Below are the code and all the weights of a small trained network. Each question names an input and a class and asks about switching units off, where a switched-off unit gives its printed mean instead of its output.

import numpy as np


def w(rows, s, z=0):
    codes = np.array(rows[::2]) - 128.0
    scale = np.full(codes.shape[1], s)
    scale[-1] = z or s
    return codes * scale


def norm(h):
    return h / np.sqrt((h * h).mean(-1, keepdims=True) + 1e-5)


def f(y):
    return np.maximum(y, 0)


def log_softmax(a):
    a = a - a.max(-1, keepdims=True)
    return a - np.log(np.exp(a).sum(-1, keepdims=True))


def net(x, mask):
    res = np.array(x, float).reshape(1, 5) / 4 @ E
    u = 0
    for l in range(2):
        y = f(norm(res) @ A[l][:, :-1].T + A[l][:, -1])
        res = res + np.where(mask[u : u + 12], y, B[l][:, -1]) @ B[l][:, :-1]
        u += 12
    return log_softmax(norm(res)[-1] @ U[:, :-1].T + U[:, -1])


A, B = {}, {}
E = w([
[90,134,123,102,155,131,212,106,145,253,195],'x0',
[116,123,78,81,88,159,59,157,146,199,86],'x1',
[103,246,111,54,74,163,148,119,99,86,181],'x2',
[120,139,134,130,129,127,128,131,137,133,119],'x3',
[193,146,99,107,75,67,187,39,146,150,50],'x4',
],0.0041)
A[0] = w([
[131,148,139,156,175,49,160,94,150,77,156,6],'L0N1',
[111,133,142,171,231,119,179,51,176,173,221,96],'L0N2',
[100,100,82,108,156,91,164,115,120,44,197,101],'L0N3',
[101,149,161,152,229,143,148,101,77,86,130,79],'L0N4',
[209,71,121,183,159,66,138,121,171,186,97,49],'L0N5',
[91,105,58,82,112,161,69,120,152,233,53,32],'L0N6',
[77,118,130,186,188,72,210,126,93,98,180,80],'L0N7',
[3,117,170,167,165,208,165,219,99,186,188,131],'L0N8',
[57,28,153,156,219,140,95,149,150,130,112,114],'L0N9',
[62,114,48,110,115,170,4,186,99,166,102,117],'L0N10',
[120,131,205,194,198,63,237,137,77,52,157,57],'L0N11',
[110,108,35,85,98,143,88,160,214,193,145,17],'L0N12',
],0.0038,0.0027)
B[0] = w([
[189,119,143,87,123,144,152,141,191,128,132,156],'L0N1',
[102,104,172,97,123,80,180,185,85,136,84,227],'L0N2',
[110,144,160,139,98,142,117,165,199,113,122,168],'L0N3',
[143,98,177,92,148,160,149,111,228,65,155,168],'L0N4',
[87,184,163,196,32,142,48,59,74,222,167,210],'L0N5',
[252,113,233,100,145,141,197,119,163,94,164,196],'L0N6',
[165,121,163,91,123,219,161,126,213,141,101,193],'L0N7',
[137,117,7,76,184,30,116,139,162,74,181,255],'L0N8',
[109,162,111,202,94,80,67,100,105,173,152,212],'L0N9',
[187,117,224,138,191,195,198,101,228,48,161,227],'L0N10',
[243,112,152,72,91,226,88,100,216,135,120,218],'L0N11',
[207,78,201,79,86,144,190,165,157,98,121,171],'L0N12',
],0.0041,0.0039)
A[1] = w([
[101,113,133,80,119,62,253,167,136,235,142,183],'L1N1',
[126,113,202,208,155,92,161,137,177,154,123,149],'L1N2',
[80,215,117,100,75,121,173,101,125,110,168,59],'L1N3',
[158,115,86,53,122,204,63,204,144,196,74,66],'L1N4',
[138,110,149,157,169,139,73,206,127,26,93,114],'L1N5',
[72,185,111,137,73,200,148,114,61,125,161,4],'L1N6',
[149,155,132,169,60,118,80,82,107,42,22,118],'L1N7',
[98,186,87,86,109,183,121,195,130,59,213,95],'L1N8',
[188,120,80,96,107,28,195,58,119,202,63,43],'L1N9',
[149,204,150,39,112,125,148,126,136,96,145,128],'L1N10',
[146,189,111,105,86,76,197,53,154,96,55,145],'L1N11',
[112,58,151,186,189,85,48,180,149,172,157,134],'L1N12',
],0.0051,0.0019)
B[1] = w([
[82,115,101,75,174,194,117,152,15,56,4,253],'L1N1',
[177,143,157,113,43,149,110,130,66,93,127,214],'L1N2',
[192,38,149,192,97,140,68,117,77,179,81,177],'L1N3',
[205,78,221,169,145,132,229,55,176,13,177,149],'L1N4',
[92,115,75,7,185,92,219,139,102,221,135,227],'L1N5',
[152,73,187,214,95,82,55,75,97,193,99,142],'L1N6',
[56,124,123,62,188,180,220,166,40,185,107,251],'L1N7',
[129,140,84,211,76,75,98,77,133,181,95,231],'L1N8',
[72,199,81,168,168,79,90,184,190,60,227,238],'L1N9',
[148,97,215,227,95,96,113,109,106,171,50,236],'L1N10',
[94,93,82,135,166,128,56,165,215,128,253,242],'L1N11',
[110,229,104,175,36,117,126,62,124,128,98,202],'L1N12',
],0.0046,0.0051)
U = w([
[237,106,221,79,111,192,166,102,191,100,129,255],'0',
[139,136,145,231,52,109,62,72,67,182,86,169],'1',
[75,122,92,10,182,151,177,160,34,136,60,58],'2',
[103,160,42,132,152,72,76,140,187,105,193,24],'3',
],0.011,0.00057)

Each question gives the input, the list of numbers given to net, and the class t.
The units are the neurons (one row each of A and B). Each row of codes is followed by its name. A weight is (code - 128) times the scale printed after its matrix; where a second scale follows, it is the last column's (A, B and U).
mask holds one flag per neuron, layer by layer. A switched-off neuron (its flag False) gives its mean, the last column of its row in B, instead of its output. The means were averaged over made-up inputs and are rounded, as every weight is.
A unit's drop is (log p(t) with every unit on - log p(t) with that unit switched off) / (log p(t) with every unit on - log p(t) with every unit switched off).
The circuit of an input: a set's keep is (log p(t) with only the set's units on - log p(t) with every unit switched off) / (log p(t) with every unit on - log p(t) with every unit switched off). Starting from the 12 units with the biggest drops (on a tie, the unit counted first), units are removed one at a time, each time the one whose removal leaves the highest keep (on an exact tie, the one counted first), for as long as the keep stays at least 0.8.
units of the circuit, in order: the units of the circuit, biggest drop first
most important unit: the unit with the biggest drop
k most important neurons: the k neurons with the biggest drops, biggest first
k most important neurons of layer l: the k neurons of layer l with the biggest drops, biggest first
input [4,-5,-5,4,6], class 3: units of the circuit, in order	L1N9
input [4,6,7,-4,-7], class 1: 3 most important neurons	L1N8; L1N10; L1N9
input [5,-5,5,7,7], class 3: 3 most important neurons	L1N9; L1N11; L1N7
input [-6,-3,-5,-4,-1], class 2: 2 most important neurons	L1N7; L1N5
input [-7,-6,6,-1,6], class 2: 4 most important neurons of layer 0	L0N10; L0N6; L0N5; L0N7
input [-5,-5,6,-8,-3], class 1: 2 most important neurons	L1N8; L0N10
input [5,5,4,-3,8], class 3: 2 most important neurons	L1N9; L1N11
input [-4,0,4,3,1], class 1: 2 most important neurons	L1N10; L1N8
input [-7,-6,0,2,7], class 2: 3 most important neurons	L1N7; L0N8; L0N10
input [-8,0,5,-6,8], class 2: 3 most important neurons	L1N7; L0N8; L1N8
input [8,8,4,3,-1], class 0: 4 most important neurons of layer 1	L1N4; L1N7; L1N5; L1N10
input [5,4,8,-3,6], class 1: 2 most important neurons of layer 1	L1N3; L1N10
input [-3,8,-8,3,-2], class 0: 2 most important neurons	L0N10; L0N6
input [4,4,2,8,4], class 0: 3 most important neurons	L0N6; L0N12; L1N7
input [-8,4,-5,3,-5], class 2: most important unit	L1N5
input [-7,-4,8,3,4], class 1: units of the circuit, in order	L1N10; L1N3
input [-3,2,3,2,4], class 3: 3 most important neurons	L1N11; L1N1; L1N9
input [-4,4,6,1,8], class 3: 2 most important neurons of layer 1	L1N11; L1N9
input [5,-5,1,-8,-4], class 0: 3 most important neurons of layer 0	L0N11; L0N7; L0N4
input [-8,7,8,-1,-6], class 1: units of the circuit, in order	L1N8
input [-2,6,8,5,-2], class 1: 2 most important neurons of layer 1	L1N8; L1N10
